Below is a small trained network, with its code and all its weights. Each question gives an input and a target symbol and asks what happens when units are switched off, that is, made to give their printed mean instead of their output.

import numpy as np


def w(rows, s, z=0):
    codes = np.array(rows[::2]) - 128.0
    scale = np.full(codes.shape[1], s)
    scale[-1] = z or s
    return codes * scale


def norm(h):
    return h / np.sqrt((h * h).mean(-1, keepdims=True) + 1e-5)


def f(y):
    return y / 2 * (1 + np.tanh(0.7978845608 * (y + 0.044715 * y**3)))


def softmax(a):
    e = np.exp(a - a.max(-1, keepdims=True))
    return e / e.sum(-1, keepdims=True)


def log_softmax(a):
    a = a - a.max(-1, keepdims=True)
    return a - np.log(np.exp(a).sum(-1, keepdims=True))


def net(x, mask):
    ids = ['ΛΠΣβζητφψ'.index(c) for c in x.split()]
    T = len(ids)
    res = E[ids] + P[:T]
    u = 0
    for l in range(2):
        r = norm(res)
        for j in range(3):
            rows = slice(3 * j, 3 * j + 3)
            q, k, v = (r @ M[l][rows].T for M in (Q, K, V))
            z = softmax(np.where(np.tri(T) > 0, q @ k.T / 3**0.5, -1e9)) @ v
            o = O[l][rows]
            res = res + np.where(mask[u + j], z, o[:, -1]) @ o[:, :-1]
        u += 3
        y = f(norm(res) @ A[l][:, :-1].T + A[l][:, -1])
        res = res + np.where(mask[u : u + 4], y, B[l][:, -1]) @ B[l][:, :-1]
        u += 4
    return log_softmax(norm(res)[-1] @ U[:, :-1].T + U[:, -1])


Q, K, V, O, A, B = {}, {}, {}, {}, {}, {}
E = w([
[74,198,250,108],'Λ',
[186,46,49,96],'Π',
[82,29,5,140],'Σ',
[206,120,137,83],'β',
[118,91,127,38],'ζ',
[107,61,75,38],'η',
[131,103,141,44],'τ',
[68,131,152,137],'φ',
[6,147,198,110],'ψ',
],0.0019)
P = w([
[139,132,255,151],'0',
[98,197,223,159],'1',
[88,222,202,159],'2',
[85,227,186,160],'3',
[80,227,174,165],'4',
[74,228,171,169],'5',
[77,216,175,173],'6',
[70,202,182,175],'7',
[73,181,191,181],'8',
[73,170,202,188],'9',
[71,149,216,193],'10',
],0.00079)
Q[0] = w([
[166,43,69,96],'0.h0',
[73,161,92,148],'0.h0',
[154,128,120,219],'0.h0',
[217,140,124,237],'0.h1',
[180,195,162,218],'0.h1',
[238,130,173,24],'0.h1',
[252,65,33,153],'0.h2',
[198,173,146,209],'0.h2',
[134,32,89,97],'0.h2',
],0.0043)
K[0] = w([
[112,135,75,60],'0.h0',
[172,83,125,137],'0.h0',
[117,88,190,85],'0.h0',
[253,134,145,232],'0.h1',
[224,165,206,164],'0.h1',
[175,71,121,24],'0.h1',
[243,90,107,185],'0.h2',
[184,152,110,213],'0.h2',
[169,90,121,74],'0.h2',
],0.0045)
V[0] = w([
[125,211,150,160],'0.h0',
[170,55,249,65],'0.h0',
[59,229,82,78],'0.h0',
[141,165,42,132],'0.h1',
[230,183,113,80],'0.h1',
[69,51,101,90],'0.h1',
[130,253,207,98],'0.h2',
[125,143,174,184],'0.h2',
[165,113,101,61],'0.h2',
],0.0021)
O[0] = w([
[109,53,93,118,89],'0.h0',
[117,255,51,93,254],'0.h0',
[53,84,192,100,141],'0.h0',
[150,101,158,87,72],'0.h1',
[112,13,165,153,125],'0.h1',
[127,151,43,81,195],'0.h1',
[159,173,206,109,173],'0.h2',
[145,177,94,111,95],'0.h2',
[123,44,173,148,172],'0.h2',
],0.0029,0.0014)
A[0] = w([
[224,132,99,74,48],'0.n0',
[211,129,174,194,178],'0.n1',
[200,91,86,3,213],'0.n2',
[58,168,158,41,253],'0.n3',
],0.0033,0.0015)
B[0] = w([
[86,241,120,52,130],'0.n0',
[91,68,38,158,126],'0.n1',
[251,246,204,143,209],'0.n2',
[202,75,34,159,253],'0.n3',
],0.0028,0.0029)
Q[1] = w([
[12,182,87,243],'1.h0',
[250,57,154,49],'1.h0',
[25,178,115,206],'1.h0',
[82,155,169,189],'1.h1',
[3,171,107,232],'1.h1',
[61,171,72,193],'1.h1',
[39,155,164,153],'1.h2',
[20,170,117,232],'1.h2',
[59,161,156,164],'1.h2',
],0.0056)
K[1] = w([
[31,43,217,180],'1.h0',
[254,185,40,46],'1.h0',
[54,55,201,209],'1.h0',
[137,56,101,180],'1.h1',
[108,71,154,241],'1.h1',
[123,117,176,210],'1.h1',
[53,111,185,118],'1.h2',
[51,89,146,59],'1.h2',
[52,126,143,121],'1.h2',
],0.0058)
V[1] = w([
[179,173,109,232],'1.h0',
[123,129,194,39],'1.h0',
[231,153,138,107],'1.h0',
[125,191,159,181],'1.h1',
[88,56,207,175],'1.h1',
[3,125,165,111],'1.h1',
[168,128,65,120],'1.h2',
[166,173,78,58],'1.h2',
[186,88,131,106],'1.h2',
],0.0029)
O[1] = w([
[189,103,251,242,189],'1.h0',
[140,70,45,69,117],'1.h0',
[155,9,143,161,210],'1.h0',
[92,194,158,128,163],'1.h1',
[200,153,154,167,4],'1.h1',
[196,108,162,230,34],'1.h1',
[167,143,197,171,177],'1.h2',
[120,43,169,184,221],'1.h2',
[161,173,82,144,135],'1.h2',
],0.0024,0.0031)
A[1] = w([
[255,180,137,146,6],'1.n0',
[105,209,225,66,149],'1.n1',
[21,125,95,200,148],'1.n2',
[203,166,128,25,36],'1.n3',
],0.0036,0.0015)
B[1] = w([
[81,210,42,4,226],'1.n0',
[160,77,47,114,254],'1.n1',
[177,161,131,71,205],'1.n2',
[204,208,131,163,235],'1.n3',
],0.0036,0.00068)
U = w([
[245,235,8,26,243],'Λ',
[251,38,197,32,122],'Π',
[179,29,106,225,190],'Σ',
[72,21,188,90,73],'β',
[65,63,82,63,3],'ζ',
[54,42,74,60,9],'η',
[42,45,85,51,18],'τ',
[89,206,227,255,174],'φ',
[9,254,35,69,196],'ψ',
],0.006,0.0041)

Each question gives the input, a string of symbols that net reads in full, and the target symbol t.
The units are the heads (3 rows each of Q, K, V and O) and the neurons (one row each of A and B). Each row of codes is followed by its name. A weight is (code - 128) times the scale printed after its matrix; where a second scale follows, it is the last column's (O, A, B and U).
mask holds one flag per unit, layer by layer, with each layer's heads first. A switched-off unit (its flag False) gives its mean, the last column of its rows in O or B, instead of its output. The means were averaged over made-up inputs and are rounded, as every weight is.
A unit's drop is (log p(t) with every unit on - log p(t) with that unit switched off) / (log p(t) with every unit on - log p(t) with every unit switched off).
The circuit of an input: a set's keep is (log p(t) with only the set's units on - log p(t) with every unit switched off) / (log p(t) with every unit on - log p(t) with every unit switched off). Starting from the 12 units with the biggest drops (on a tie, the unit counted first), units are removed one at a time, each time the one whose removal leaves the highest keep (on an exact tie, the one counted first), for as long as the keep stays at least 0.8.
units of the circuit, in order: the units of the circuit, biggest drop first
k most important neurons: the k neurons with the biggest drops, biggest first
which heads matter: for each layer, one digit per head in row order, 1 if its drop is at least 0.15 and else 0, layers parted by /
drop of u: that unit's drop, to one decimal
input Λ β β β Λ η Π Σ ψ τ ζ, target Λ: 2 most important neurons : (0.n2 1.n0)
input τ τ φ Σ, target φ: units of the circuit, in order : (1.n1 1.h0 0.n3)
input η η Σ η Π Σ Π φ φ Π ψ, target ψ: units of the circuit, in order : (1.h0 0.n2)
input φ φ β Π Σ Λ Σ ψ Σ, target ψ: which heads matter : 011 / 101
input ψ β φ, target ψ: 4 most important neurons : (0.n2 1.n2 1.n3 1.n1)
input ψ Π β Σ ψ φ Σ, target ψ: units of the circuit, in order : (1.h0 0.n3)
input η β ζ Π Λ β τ β η, target Π: units of the circuit, in order : (1.h0 0.n2)
input Λ Λ φ φ Σ, target φ: which heads matter : 111 / 110
input ζ ψ Λ, target ψ: 3 most important neurons : (0.n2 1.n1 1.n3)
input β φ Σ β φ Σ Π ψ Λ, target ψ: which heads matter : 100 / 101
input ζ Σ η β Σ ζ φ β ζ η, target Π: which heads matter : 111 / 100
input Π Λ Σ Λ, target Σ: 2 most important neurons : (1.n0 0.n0)
input β β Λ Σ ψ β ψ φ β Π ζ, target Λ: which heads matter : 011 / 000
input Π β Λ φ Λ β, target Π: which heads matter : 111 / 100
input τ Π Π β ψ β, target Π: which heads matter : 011 / 101
input τ Λ Π Π, target Π: 3 most important neurons : (0.n2 0.n3 1.n1)
input Σ τ Π β β Π, target Π: which heads matter : 011 / 100
input Λ φ Σ Λ Σ Π β Π φ Σ η, target Λ: 4 most important neurons : (0.n2 1.n0 1.n3 0.n1)
input β Λ Π ζ φ β Π Σ ψ ψ, target ψ: most important neuron : (0.n2)
input ψ ζ ψ φ, target ψ: drop of 1.h0 : 3.2
